Here is a tiny trained network, its code and every weight. The questions are about switching its units off for an input and a class, where a switched-off unit gives its printed mean instead of its output.

import numpy as np


def w(rows, s, z=0):
    codes = np.array(rows[::2]) - 128.0
    scale = np.full(codes.shape[1], s)
    scale[-1] = z or s
    return codes * scale


def norm(h):
    return h / np.sqrt((h * h).mean(-1, keepdims=True) + 1e-5)


def f(y):
    return np.maximum(y, 0)


def log_softmax(a):
    a = a - a.max(-1, keepdims=True)
    return a - np.log(np.exp(a).sum(-1, keepdims=True))


def net(x, mask):
    res = np.array(x, float).reshape(1, 5) / 4 @ E
    u = 0
    for l in range(3):
        y = f(norm(res) @ A[l][:, :-1].T + A[l][:, -1])
        res = res + np.where(mask[u : u + 5], y, B[l][:, -1]) @ B[l][:, :-1]
        u += 5
    return log_softmax(norm(res)[-1] @ U[:, :-1].T + U[:, -1])


A, B = {}, {}
E = w([
[147,125,134,113],'x0',
[206,136,173,144],'x1',
[176,134,152,150],'x2',
[221,2,144,91],'x3',
[165,143,33,223],'x4',
],0.0069)
A[0] = w([
[211,131,137,106,9],'0.n0',
[26,174,107,144,75],'0.n1',
[152,150,89,160,151],'0.n2',
[158,107,112,137,36],'0.n3',
[141,128,2,135,215],'0.n4',
],0.0089,0.0012)
B[0] = w([
[128,182,148,113,198],'0.n0',
[164,58,184,149,254],'0.n1',
[177,178,47,56,176],'0.n2',
[2,112,200,143,161],'0.n3',
[116,139,104,82,227],'0.n4',
],0.0081,0.0044)
A[1] = w([
[72,254,93,118,133],'1.n0',
[7,246,158,212,17],'1.n1',
[124,219,100,196,254],'1.n2',
[196,48,142,148,86],'1.n3',
[202,212,162,116,86],'1.n4',
],0.0079,0.0028)
B[1] = w([
[211,28,185,105,244],'1.n0',
[44,9,225,254,247],'1.n1',
[128,161,228,218,253],'1.n2',
[103,100,103,111,247],'1.n3',
[16,101,175,107,224],'1.n4',
],0.0066,0.003)
A[2] = w([
[180,184,67,210,163],'2.n0',
[198,150,188,125,141],'2.n1',
[130,8,71,126,114],'2.n2',
[67,118,173,95,253],'2.n3',
[144,150,86,127,110],'2.n4',
],0.012,0.0045)
B[2] = w([
[39,188,79,45,155],'2.n0',
[102,233,87,194,178],'2.n1',
[119,150,181,237,217],'2.n2',
[97,222,47,174,254],'2.n3',
[89,82,142,3,136],'2.n4',
],0.0069,0.01)
U = w([
[110,130,121,142,244],'0',
[160,2,229,177,96],'1',
[96,125,132,126,97],'2',
[118,136,122,93,198],'3',
[95,158,90,39,6],'4',
],0.0086,0.0017)

Each question gives the input, the list of numbers given to net, and the class t.
The units are the neurons (one row each of A and B). Each row of codes is followed by its name. A weight is (code - 128) times the scale printed after its matrix; where a second scale follows, it is the last column's (A, B and U).
mask holds one flag per neuron, layer by layer. A switched-off neuron (its flag False) gives its mean, the last column of its row in B, instead of its output. The means were averaged over made-up inputs and are rounded, as every weight is.
A unit's drop is (log p(t) with every unit on - log p(t) with that unit switched off) / (log p(t) with every unit on - log p(t) with every unit switched off).
The circuit of an input: a set's keep is (log p(t) with only the set's units on - log p(t) with every unit switched off) / (log p(t) with every unit on - log p(t) with every unit switched off). Starting from the 12 units with the biggest drops (on a tie, the unit counted first), units are removed one at a time, each time the one whose removal leaves the highest keep (on an exact tie, the one counted first), for as long as the keep stays at least 0.8.
units of the circuit, in order: the units of the circuit, biggest drop first
k most important neurons: the k neurons with the biggest drops, biggest first
top k neurons in layer l: the k neurons of layer l with the biggest drops, biggest first
drop of u: that unit's drop, to one decimal
input [0,3,-6,-8,-7], class 1: 2 most important neurons -> [1.n1 1.n0]
input [-2,5,1,0,6], class 4: units of the circuit, in order -> [2.n0 0.n2]
input [-3,-4,4,-7,5], class 1: 3 most important neurons -> [1.n1 1.n0 0.n1]
input [4,-2,2,-2,7], class 4: 3 most important neurons -> [0.n2 2.n0 0.n4]
input [6,5,-8,6,-3], class 0: top neuron in layer 0 -> [0.n1]
input [6,6,-4,6,-8], class 4: top 2 neurons in layer 0 -> [0.n1 0.n0]
input [4,5,-2,0,7], class 4: top 2 neurons in layer 2 -> [2.n0 2.n2]
input [2,2,1,3,-6], class 4: top 3 neurons in layer 1 -> [1.n1 1.n2 1.n0]
input [5,-7,1,-2,8], class 4: 3 most important neurons -> [2.n0 0.n2 1.n1]
input [0,-1,-1,5,7], class 4: top 3 neurons in layer 0 -> [0.n1 0.n2 0.n4]
input [-1,-6,7,-8,1], class 1: 3 most important neurons -> [1.n1 1.n0 0.n1]
input [5,-6,-4,-8,3], class 1: drop of 2.n2 -> 0.0
input [4,-8,2,-8,-3], class 1: drop of 1.n0 -> 0.1
input [-5,2,4,-8,4], class 1: top neuron in layer 0 -> [0.n1]
input [6,-2,6,5,-8], class 4: drop of 0.n1 -> 0.5
input [-4,3,1,-8,2], class 1: 2 most important neurons -> [1.n1 1.n0]
